Each row has two labels, one from each of two sets.
[  5   3  -9   2  -2  -1  -1  -3  -7  -2   1  -2   2  15   8   2   0   2
   2   1  -4   3   6  -4  -9   3  -1 -11 -10   1   2   3  -1   2   3   5
  -1  -7   1   0   8   0  10 -33   1  -9   0   1  -4  -4  -5   2  -7 -22
  14  -3   4   6   1  -6  11  -5  -3   0   2  12  -4   2   0  -4  -3   5
   6  -1  -5   5] => L + E
[  4   2   8  -4   3   2  -2  15   1  -1  -1   3  -8   7   0 -11  -3  -5
  19   3   4 -11 -12  -3  15  -1   9 -20   6  14  11   5   3   2  -5  -3
  -4   0  14  12  -4   2 -33 -23   1   0   9   4  -3   5  -2  -1   4  -9
  -7   3  -2  -5  -1   2  15   2  -1   0  -8   4   5   2   1   1  -7   2
  -2  -3   9  15] => F + X
[ -1   6   0   2   5   3  -2   2  -5   2   6   4   2  -7  18   6  -1  -4
   2   2  12  11   6  -8   2   2  -8  -4   1  -3  -2   6   6  -2  15 -10
  -7  -8   2   8  11  -4  16   2  -1  -8  -1  -2   5   3  -1   7  -2  -5
  -1   6   3   0   4  -9   2   2  -3 -11   4   6  -3   1   2   0  -3   9
   6   5  -7   1] => L + E
[  4  -1   6   4  -2  -2   1  -5   3  -2  -4   3   3 -10   6  28   5   1
 -10   0   4   1   7  -1   0  -8   1  16   0  -3  -7   2  10   3   3   5
 -10   7 -13   5  -2   1   3   7   1  -3  -3   2   1   1  -5   6   4   6
   0   3  -1   5   4   3   1  -3   1   6 -14  -2  -7   9  -7  17  -1   6
   9  -4  -4   1] => L + A
[ -3   7   1  10  -7  -1   3   5   3   0   5  -4   3   4   0   1   2   0
   5  -6   5  14   5 -11  -5   2   0  -1  -9  -7  -6   2   4  -3   3 -15
   4 -11   0 -10   2   1  36  13   3  -9   0  -8   7  -1  -3   0 -10 -17
  11  -4   7   8  -6  -7  24   1  -2 -20   7  10   1   9  -3  -1  -6   1
   1   0   0  -3] => L + E
[-20   6  13   1  -9  -3  -1 -11  -5   2   3   4   0  -3   6  10  -2   3
 -16  -1  -3   3   0  -4  10  -5   3  -1 -11  -3  -9  -1   1  -1   3  17
  14   6 -20  -2  -8   3   7   7   6  -5  -2  -4  -6  -6   5  -1  -5  12
  11   1  -1  -2   5  -3  -3  -2   3  24  -2   7   0   1  -2  15   5   3
   0   4  -8  -1] => L + X
[  4   2  -9   8  -1  -1 -10   1  -4  -1   1   4   9  25  17  -3  -5   2
 -17   3  -1   3   2 -17   6   1  -5 -30  -8  -3  -9   3   3  -3  -1  13
   6  -6  -4   9   6   0  -7 -29   7   3   9   0   0   8   0   1  -4   1
  15  -5   9  -3  -9   5  38  -1  11  11   7  19  -1   6   0   6  -5  -6
   8   6  -2 -13] => L + D
[  0   5  -2  -3  -8   4   5  13   1  -4  -7  -1   3  14   8  -6   0  -4
  12  -1  11  -4 -13  -2   3   0  -8  -2  -8   7   1   1   1   3 -11  -3
  -5   1  10   3   3   1  -2 -27  -7  10   3  -3  -3   7  -5   0   0 -38
  -1   4   2   1 -13  19  16   6  -3  -4   0  13   9   3  -3  -5  -2   0
   1   2  -8  -3] => F + D
[  3   9 -14  -7   4  -1 -10   8   7  -1   2  -3  -3  31   7  -2  -2   3
  19  -1   5  -1   1  -1  14  -7   3 -16   3   2   8  -1   5  -2   2  -4
   8   3   4   4   6  -3  -8 -36   0  -4  10  -3   3   0  -1   1  -1 -11
   6   0  -1  -9 -13   7  36   0  -4   1   6  15  -5   5   1   3  -3  -7
   0   7   1 -10] => L + D
[ -2   3   1   5   2  -8  -1   6  -6   0  15  -3  -1   0   6   5   4  -3
  12   0 -11 -12   8  -5  29  -4   0 -19  -6  -4  -8  -5   4  -4  14   6
   5  -7   2   5   0   1   5  -3   7 -11   5 -10   1  -1   4   1  -2  11
   8  -2   3   0  -3  -6  23  -1  -5   4   6   6   3   5   3  19  -1  -1
   3   4 -11  -6] => L + A
